Each row has a name. Each question is about the rows just above it.

[141 122 137 159 127 118 133 153 135 103 132 141 148 137 145 122 112 107
 111 140] -> K
[171 113 179 186 117 109 166 194 128 126 120 157 180 170 178 108 134 118
 118 164] -> N
[ 95 136 104  87 150 149 117  81 153 141 156  98  95 110  87 158 142 137
 139 108] -> T
[148 125 137 167 112 118 126 163 118 104 115 138 142 130 158 117 111  92
 105 133] -> Q
[ 87 145  84  81 144 150  94  74 142 106 153  93  81 111  81 157 130 117
 118  89] -> P
[ 74 154  74  63 152 160  90  55 143 112 158 112  71  84  66 170 161 128
 126  85] -> S
Where do [171 113 179 186 117 109 166 194 128 126 120 157 180 170 178 108 134 118
 118 164] appear? | N
Which entry of S is missing from [161 128 126 112  74 112  74  90  63  66  84  85 170 158 152 143  71  55
 154]? | [160]
Shared by K and S: | [112]

[ 82 131 115 151 132 155 145 106 124 123 160 126 122 119] -> D
[ 62 129 114 153 130 158 148 102 120 116 161 123 122 112] -> U
[ 80 128 123 148 133 155 149  99 132 116 154 121 124 114] -> J
[105 130 116 144 129 153 146  96 130 130 145 127 126 114] -> M
[109 122 127 126 132 152 157  86 129 134 129 137 127  94] -> A
[103 131 132 130 130 156 153  93 133 127 131 137 121 106] -> L
Which entry of U is missing from [ 62 122 148 129 158 102 161 130 120 116 123 153 112]? | [114]
Which value is in both A and J? | [132]
Whose row is [105 130 116 144 129 153 146  96 130 130 145 127 126 114]? | M

[123 126 108 115 128 113 119 121 126 121 112 141 118 126 121 119 114 110
 128 130 120 127 113 121 126 118 129 117 117 125 124 122 122 118 111 130
 115 110 130 112 120 108 121 126 105 124 124 108] = E
[ 87  78 129  94  72 162  86 176 180  82  72 152 143 180 131 114 163  94
 181 182  87 181  92  85 180  99  81  90 170  80 142 177 177  92  85 182
  92  97  75  79  79 132  78  82 119  85 177  96] = B
[110 109 131 113 105 142 114 145 147 112 106 135 144 147 129 123 142 117
 147 147 114 130 112 113 147 115 111 116 144 110 109 145 145 117 110 147
 112 115 104 107 106 130 109 111 125 113 146 115] = G
Whose row is [ 87  78 129  94  72 162  86 176 180  82  72 152 143 180 131 114 163  94
 181 182  87 181  92  85 180  99  81  90 170  80 142 177 177  92  85 182
  92  97  75  79  79 132  78  82 119  85 177  96]? | B
The row with [110 109 131 113 105 142 114 145 147 112 106 135 144 147 129 123 142 117
 147 147 114 130 112 113 147 115 111 116 144 110 109 145 145 117 110 147
 112 115 104 107 106 130 109 111 125 113 146 115] is | G
Which entry of G is missing from [112 130 125 117 113 110 111 114 123 144 104 147 117 142 115 111 147 142
 147 130 145 145 147 145 109 146 131 109 147 112 105 109 113 115 113 110
 114 107 135 106 112 110 106 115 129 144 147]? | [116]

[171 109 152  98  69  85 140  96  86] -> Y
[127 150 135 176 150 131 127 179 162] -> H
[153 100  98 101  88 126 157  88 106] -> R
[ 99 145 108 113 151 157 160 100 115] -> C
[ 70  71 134 154  59 132 138 171 174] -> V
[ 99 145 108 113 151 157 160  99 132] -> F
[110 134 192 141 151 126 136 165 117] -> Z
[175 111  99 118  94  97 112 102 113] -> W
[ 99 145 108 113 151 157 160 148 131] -> X
Shared by F and Z: | [151]
Which value is in both H and X? | [131]

[158 158 100  95 121 102 131  97  96 159 103  91 162 141  93 127 151] : Mizor
[135  86 102 173 176 148  72 174 171  80 179 161  82 102 169 170 117] : vudob
[112 117 112 123 133 152 134 122 119 136 126 120 136 168 117 128 100] : bab
[ 94 158 136  94  99  77 143  95  97 158  95  96 159 104 136 108 175] : diro
Which value is in both bab and Mizor? | [100]
The one value in diro and bab: | [136]
Which entry of bab is missing from [112 136 133 134 168 117 126 100 123 122 117 152 112 128 136 120]? | [119]
The one value in bab and diro: | [136]

[117 194 118 105] -> Fum
[118 115 119  95] -> sepa
[143 181 116 136] -> merag
[115 178 116 106] -> Fiz
[134  52 112 129] -> gazuv
[134 190 119 143] -> muvo
[156 136  95 144] -> Kapi
[119  98 119 139] -> pide
Shared by pide and muvo: | [119]
sepa without one entry, shuffled: [ 95 119 115]. Gone: | [118]

[ 94  94 111 184 179  86] -> Tadan
[134 122 143 104 175 139] -> Dap
[147 139 174 185 172  62] -> Kikof
[102 177  96  64 174 185] -> nug
Which entry of Kikof is missing from [147 185  62 174 172]? | [139]
Which value is in both Dap and Kikof? | [139]
Whose row is [147 139 174 185 172  62]? | Kikof
Whose row is [134 122 143 104 175 139]? | Dap
Tadan without one entry, shuffled: [ 94 184  86 179  94]. Gone: | [111]

[149 102 102 139 117 116 136 102 113 129 159 120 140 153 133 131 125 121
 162 122 144 102 138 147  88 142 145 148 108 143  89  91 165 136 158 107
 111 102 165 117  99 171 151 118 103 155 126 109 115 134 111 127 134  94
  96 113 165 157 124 111] : sav
[149 102 134 139 117 116 136 102 113 129 159 120 140 153 133 131 125 121
 162 109 144 102 138 147  88 142 145 148 108 143  89  91 165 136 158 107
 111 102 165 117  99 171 151 117 103 159 129 104 117 128 110 126 132  92
  90 116 108 151 126 106] : raz
[136 133 105  92 103  98 140 102  95 128 107 142 135 109 125 148 115 144
 149 125 168 164 153 147 146  75 145 151 137 163 135 119 186 130 104 160
 110 164 186 113 124 130 127 113 128 159 126 141 156 100 101 108  94 128
  91 166 168 153 119 141] : Kuv
[134 137  96  86 100  91 136 102  88 126  97 146 140 101 124 154 112 149
 144 124 170 173 157 147 149  62 145 158 138 168 136 123 196 130  96 166
 110 173 196 111 125 127 125 111 133 164 128 141 167  88  99 103  83 131
  84 179 175 157 122 148] : Gotat
[135 135  97  88 101  93 136 102  90 126 100 145 140 104 125 153 113 148
 145 124 169 171 156 147 147  64 145 157 137 167 135 122 194 130  98 164
 110 171 194 111 124 129 125 111 132 163 128 140 165  90  98 104  85 130
  85 177 173 157 123 142] : fopa
[140 125 158 104 118 129 174 102 133 142 154 127  95 136 122 103 136 117
 181 146 162 134 132 147 159 138 145 107 149 143 153 109 120 129 134 140
 106 134 120 128 134 128 133 128 108 123 109 152  89 172 119 134 154 121
 143  92 157 112  83 147] : Zetus
[149 102 134 139 117 116 136 102 113 129 159 120 140 153 133 131 125 121
 162 109 144 102 138 147  88 142 145 148 108 143  89  91 165 136 158 107
 111 102 165 117  99 171 151 118 103 155 126 109 115 134 111 127 134  94
  96 113 135 147 125 111] : sota
[139 147 158 102 118 129 174 102 133 142 153 127  93 136 121 101 136 116
 181 146 163 136 131 147 159 138 145 104 150 143 153 110 119 129 132 142
 105 136 119 128 134 125 132 128 108 122 108 153  88 173 119 134 154 122
 143  91 160 111  81 148] : Ler
[136 134 115  90 106 103 148 102 102 131 114 140 125 112 123 138 120 139
 156 131 168 162 149 147 153  85 145 141 142 160 143 120 172 129 107 159
 109 162 172 116 128 126 127 116 126 151 122 146 143 115 105 113 105 129
 103 153 170 143 110 145] : vika
[137 131 102  94 103  91 135 102  92 127 106 142 140 110 126 151 114 145
 147 122 166 162 154 147 139  74 145 156 133 164 129 118 192 131 105 157
 111 162 192 111 121 134 129 111 129 163 128 136 160  94 100 107  91 125
  85 170 165 157 124 138] : sode
[142 120 138 112 114 118 154 102 117 135 144 128 119 136 126 122 128 125
 167 129 158 131 139 147 133 123 145 130 133 148 128 106 151 132 135 134
 109 131 151 121 120 143 138 121 112 143 119 134 115 141 112 125 133 113
 114 118 144 135 107 133] : zus
[134 137  96  86 101  92 136 102  88 126  97 146 140 102 125 154 113 149
 144 124 170 173 157 147 148  62 145 157 138 168 136 123 196 130  96 166
 110 173 196 111 125 127 124 111 133 163 128 142 167  89  98 103  83 131
  84 179 175 158 123 143] : vov
Which entry of Ler is missing from [153  88 121 128 142 105 160 142 134 110 102 122 136 119 134 148 174 119
 158 147 145 116 136 129 128 119 104 108  93 132 163 102 181 111 143 138
 118 101 143 122 154 127 173 108  91 146  81 125 153 136 136 147 132 139
 131 150 153 159 129]? | [133]
Whose row is [136 134 115  90 106 103 148 102 102 131 114 140 125 112 123 138 120 139
 156 131 168 162 149 147 153  85 145 141 142 160 143 120 172 129 107 159
 109 162 172 116 128 126 127 116 126 151 122 146 143 115 105 113 105 129
 103 153 170 143 110 145]? | vika
Which entry of raz is missing from [109  99 106 117 134 149 102 159 162 140 148 102 142 143 171 102 129  90
 128 111 132 144 125 151 121  91 113 110 139  92 136 126  88 126 136 102
 133 145 158 159 131 116 108 108  89 165 117 117 103 107 104 165 138 120
 116 117 129 153 151]? | [147]
Shuffled fopa with one entry gone: [145 171 194 145  90 125 137  90 164 173  85 111 153 135 132 122  64 124
  85 125 169 194 157 148 128 140 147 124 130 147 157  98 104 145 129 135
 156 165  97 111 171  88  93 104 100 177 110 101 163 102 113 135  98 142
 123 136 126 140 130], missing | [167]

[168 126 181 122  81 163] = lovat
[143 143 142  79 127 159] = zokam
[161 108 187 160 148 155] = tifek
[124 163  80 116 176  81] = pugu
Whose row is [161 108 187 160 148 155]? | tifek
Which entry of pugu is missing from [176  80  81 124 163]? | [116]
Shuffled zokam with one entry gone: [159 143 143 127 142], missing | [79]
tifek without one entry, shuffled: [155 187 148 108 161]. Gone: | [160]
Which entry of lovat is missing from [126 122 168  81 163]? | [181]
Where do [168 126 181 122  81 163] appear? | lovat

[152  93 153  79 144] = sizat
[106 156 105 178 107] = Tivom
[107 113 157 156 114] = fupe
[ 96  95 157 113 114] = toz
Which entry of Tivom is missing from [156 107 105 178]? | [106]
Which entry of fupe is missing from [156 107 114 113]? | [157]
Which entry of toz is missing from [157  96  95 113]? | [114]
Which row holds [152  93 153  79 144]? | sizat
Which entry of sizat is missing from [ 93 153 144  79]? | [152]
Which entry of toz is missing from [114 113 157  95]? | [96]

[171 108 125 143 133 108 103 152 158 123 172 122 108 131] -> nenuz
[135 166 142 112 136 186 139 138 107 128  98 145 121  89] -> lete
[136 108 125 143 133 102 106 171 158 123 172  95 108 131] -> filif
[126 139 123  85 121 140 118  98  81 129 121 145 105 141] -> Vada
[135 166 142 112 136 186 139 138 107 128 104 165 121 144] -> zozo
The one value in filif and lete: | [136]
Which entry of nenuz is missing from [122 152 108 103 108 131 108 123 143 133 171 125 158]? | [172]
nenuz without one entry, shuffled: [125 143 131 108 122 152 158 123 172 103 171 108 108]. Gone: | [133]
The one value in Vada and nenuz: | [123]

[133 128 137 143 134 120 166 126 122 135 123 132 120 102 128 146 167 100
 129 119 124 141 166 113 119] : Dolu
[123 165 138 131 123 138  87 165 141 116 110 126 145 201 116 138 119 101
 123 129 138 134  77 117 107] : Nev
[133 128 137 143 134 120 166 126 128 135 123 132 133 102 128 116 129 143
 129 123 120 118 143 123 144] : sidel
[124 137 167 132 129 130 153  96 118 154 112 129 142 147 125 124 131 131
 123 132 109 142 157 113  76] : Fup
[111 149 108 113 134 119 143 147 118 118 128 168 120 117 157 138 148 151
 141 128 128 120 148 128 179] : les
[124 137 167 132 129 117 153  96 118 170 112 129 142 147 125 117 136 105
 128 127 113 160 160 104 149] : zopig
[124 137 167 132 129 130 153  96 118 170 112 129 142 147 125 117 136 105
 128 127 113 160 120 104 149] : nides
sidel without one entry, shuffled: [133 144 126 120 137 123 120 143 133 102 128 166 128 116 143 135 129 123
 128 132 143 123 129 118]. Gone: | [134]
Where do [133 128 137 143 134 120 166 126 122 135 123 132 120 102 128 146 167 100
 129 119 124 141 166 113 119] appear? | Dolu
Fup without one entry, shuffled: [124 137 118 109 132 112 167 123  76  96 113 129 131 157 130 124 131 129
 125 154 142 147 132 142]. Gone: | [153]
Whose row is [123 165 138 131 123 138  87 165 141 116 110 126 145 201 116 138 119 101
 123 129 138 134  77 117 107]? | Nev
The row with [111 149 108 113 134 119 143 147 118 118 128 168 120 117 157 138 148 151
 141 128 128 120 148 128 179] is | les
Whose row is [133 128 137 143 134 120 166 126 128 135 123 132 133 102 128 116 129 143
 129 123 120 118 143 123 144]? | sidel

[109 124 125 122 133 113 100 121 116 125 130 134 161] -> nemu
[144 129 124 141 132 134 139 122 148 119 124 128 103] -> kisu
[172 139 150 112 179 133 136 143 197  90 109 137  64] -> zom
[113 124 122 131 129 118 111 129 119 126 130 132 153] -> vozu
[169 137 147 115 178 132 118 142 195  90 110 138  69] -> kas
[113 128 138 106 142 113  96 142 120 126 128 135 155] -> Difa
[132 130 129 128 115 136 145 123 119 139 131 122 116] -> Muz
[111 126 130 116 134 114 101 137 118 127 102 134 157] -> kibor
kibor without one entry, shuffled: [111 137 134 126 118 130 114 127 116 157 134 102]. Gone: | [101]
Shuffled nemu with one entry gone: [125 109 125 134 116 113 161 133 130 100 121 124], missing | [122]
Shuffled zom with one entry gone: [136  90  64 143 197 139 150 133 112 172 179 109], missing | [137]

[117 134 103 164 133 130]  fene
[ 57 104 122 124  74  81]  Kido
[143 140 152 107 179 152]  dovoz
[161 146 155  94 117 118]  lupud
[131 162 151 108 196 172]  zok
[123 100 141 118 101  95]  Puled
[125 140 161 103 161 120]  goza
[153 129 139 133 133 114]  subu
[153 142 150 148 167 134]  ranun
[106 131 112 129  99 112]  figip
ranun without one entry, shuffled: [134 167 148 153 150]. Gone: | [142]
The one value in fene and ranun: | [134]

[113 142 111  94  86 172 161 121 116 131 102 116 190 103 160 129 151  73
 125 111  73 108 126  98 108 130 176 120  81 112 121 119  96  90] = komu
[140 122 141 101 108 112 144 145 119 133 135 136 112 111 144 149 130 127
 145 149 137 146 123 121 123  97 156 112 112 129 107 128 121 131] = Lepal
[135 129 128 129 135 122 123 123 126 129 126 129 121 132 125 130 126 134
 129 129 134 135 136 130 138 124 118 130 133 135 126 128 124 129] = tegel
[156 152 109 123 126 115 118 116 120 171 130 136 119 135 118 171 148 130
 152 154 155 147 158 129 159 102 135 140 119 161 109 137 109 125] = Mip
[156 152 109 123 126 115 118 116 120 171 130 136 119 135 119 171 148 130
 152 121 155 147 158 129 159 102 135 140 119 161 109 126 109 125] = kepod
[162 129 127 117 130  99 122 133 118 153 142 146 101 130 151 161 130 134
 150 162 156 160 148 128 144 100 134 128 121 147 107 141 121 136] = tibe
[156 152 109 123 126 115 118 116 120 171 130 136 119 135 155 171 148 130
 152 154 155 147 158 129 159 102 135 140 119 161 109 126 109 125] = Dezam
[122  86 169 104 106 116 163 165 128  89 139 135 117  97 123 110 103 117
 122 131 114 131  92 116 100 121 156  98 116  89 124 145 154 141] = Firu
Firu without one entry, shuffled: [165 110 154 169 128 141 124 122  92 163  89 145 117  98 139 103 121 122
 131 135 104 131  86 116  89 114 100 117 116  97 116 123 106]. Gone: | [156]
kepod without one entry, shuffled: [119 156 155 125 109 119 152 109 118 116 121 130 159 135 161 123 119 115
 102 129 109 136 152 171 158 171 135 148 130 126 140 126 147]. Gone: | [120]
Whose row is [162 129 127 117 130  99 122 133 118 153 142 146 101 130 151 161 130 134
 150 162 156 160 148 128 144 100 134 128 121 147 107 141 121 136]? | tibe
Which entry of tegel is missing from [132 135 138 134 129 135 123 123 130 126 128 129 129 128 135 121 129 129
 129 130 130 126 126 122 124 129 126 125 134 136 135 124 118]? | [133]
Which entry of Mip is missing from [136 125 126 155 152 140 171 156 161 148 109 158 130 159 109 147 119 109
 123 171 137 154 118 152 120 116 115 135 119 118 130 135 129]? | [102]

[155 149  80 146 117 153 164 126 142 139 130 102 139  99 160 126 174 131
 112 113 115 129 134 131 132 105 125  64 118 149 185 107 100]  tib
[150 136 126  60 129 115 145 127 123 148  64 155 150 127 111 138 149 120
 136 150  97 121 123 114 144 167 107  77 144 133 101 127 109]  ribat
[108 108 111 110 121 127 101 127 117 157 114 106 156 104 169 107 101 149
 110 147 148 136 132 119 136 160 119 193 135 105 187 101 149]  Nezan
Which entry of ribat is missing from [136 109 144 123 127 150 155 145 148 167 114 126 138 115 150 127  64 123
 136 107 133 111 144 129 149 120 121 150  60 127  77  97]? | [101]
Which entry of ribat is missing from [148 107 133 129 150 136  97 144 101 123 127 120  64 155 121 136 167 149
 144 114 150 111 123  60  77 127 115 138 127 145 109 150]? | [126]
Whose row is [150 136 126  60 129 115 145 127 123 148  64 155 150 127 111 138 149 120
 136 150  97 121 123 114 144 167 107  77 144 133 101 127 109]? | ribat

[130 125 127 125 111 121 156  94 128 112 124 134 109 120 123 127 123 116
 136 159] -> Runug
[124 106 121 124  96 122 123 107 128  99 128 128 106 114 125 136 149 175
 123 125] -> kep
[130 117 127 125 106 121 156  94 128 112 129 134 109 120 123 135 144 158
 128 135] -> vis
[115 105 113 128  97 133 126  89 128 104 123 114 125 127 137 125 133 158
 117 107] -> Daba
kep without one entry, shuffled: [114 123 121 149 106 124 107 125 175 124 128 125 123 128 106 128 136  96
  99]. Gone: | [122]
Whose row is [130 125 127 125 111 121 156  94 128 112 124 134 109 120 123 127 123 116
 136 159]? | Runug
Runug without one entry, shuffled: [111 136 112 125 159 156 130 123 127 121 124  94 134 127 116 123 120 109
 125]. Gone: | [128]
Runug without one entry, shuffled: [128 159 125 109 121 120 116 130 123 123 124 112 125 127 127  94 136 111
 134]. Gone: | [156]
Whose row is [124 106 121 124  96 122 123 107 128  99 128 128 106 114 125 136 149 175
 123 125]? | kep
Where do [130 117 127 125 106 121 156  94 128 112 129 134 109 120 123 135 144 158
 128 135] appear? | vis

[127 130 128 125 125] : gunab
[110  58 173 125 124] : gazek
[130 133  65 125 114] : Geni
[134 133 109  65 121] : nuva
Shuffled nuva with one entry gone: [134  65 133 121], missing | [109]
Which entry of nuva is missing from [133  65 109 121]? | [134]
Shuffled nuva with one entry gone: [121  65 134 133], missing | [109]
Which value is in both gunab and gazek? | [125]
[127 130 128 125 125] is in which row? | gunab
Which entry of nuva is missing from [ 65 134 109 121]? | [133]

[118 103 112 133 133 133 117 101 126 147 125 138 126 117 128 126 119 107
 124 125 127 135 125 124 128 120 114] -> Dem
[150 108 148 149  95 129 126 129 130 116 162 111 108 151 112 161 112 100
 143 110 152 141 135 128 114 136 174] -> gor
[157 100  99 151 173 126 103  84 128 114  90  63 172 158 138  94 120 147
 102 148 112 139 148 123 140 139  74] -> fibag
[152 152 138 129 169 126 122 146 127 133  88  69 163 148 134  97 136 149
 100 145 137 109 114 123 142 137  64] -> dusu
Where do [157 100  99 151 173 126 103  84 128 114  90  63 172 158 138  94 120 147
 102 148 112 139 148 123 140 139  74] appear? | fibag
Which entry of gor is missing from [141 136 112 126 129 135 151 174 130 100 108 129 150 110 143 112 108 149
 111 114 128 161 152  95 162 116]? | [148]
Whose row is [118 103 112 133 133 133 117 101 126 147 125 138 126 117 128 126 119 107
 124 125 127 135 125 124 128 120 114]? | Dem
Shuffled dusu with one entry gone: [129 148 146 152 126 122 137 163 127 149 138 145 137 100 123  97 133 169
 134 142  69 152  88 114 109  64], missing | [136]

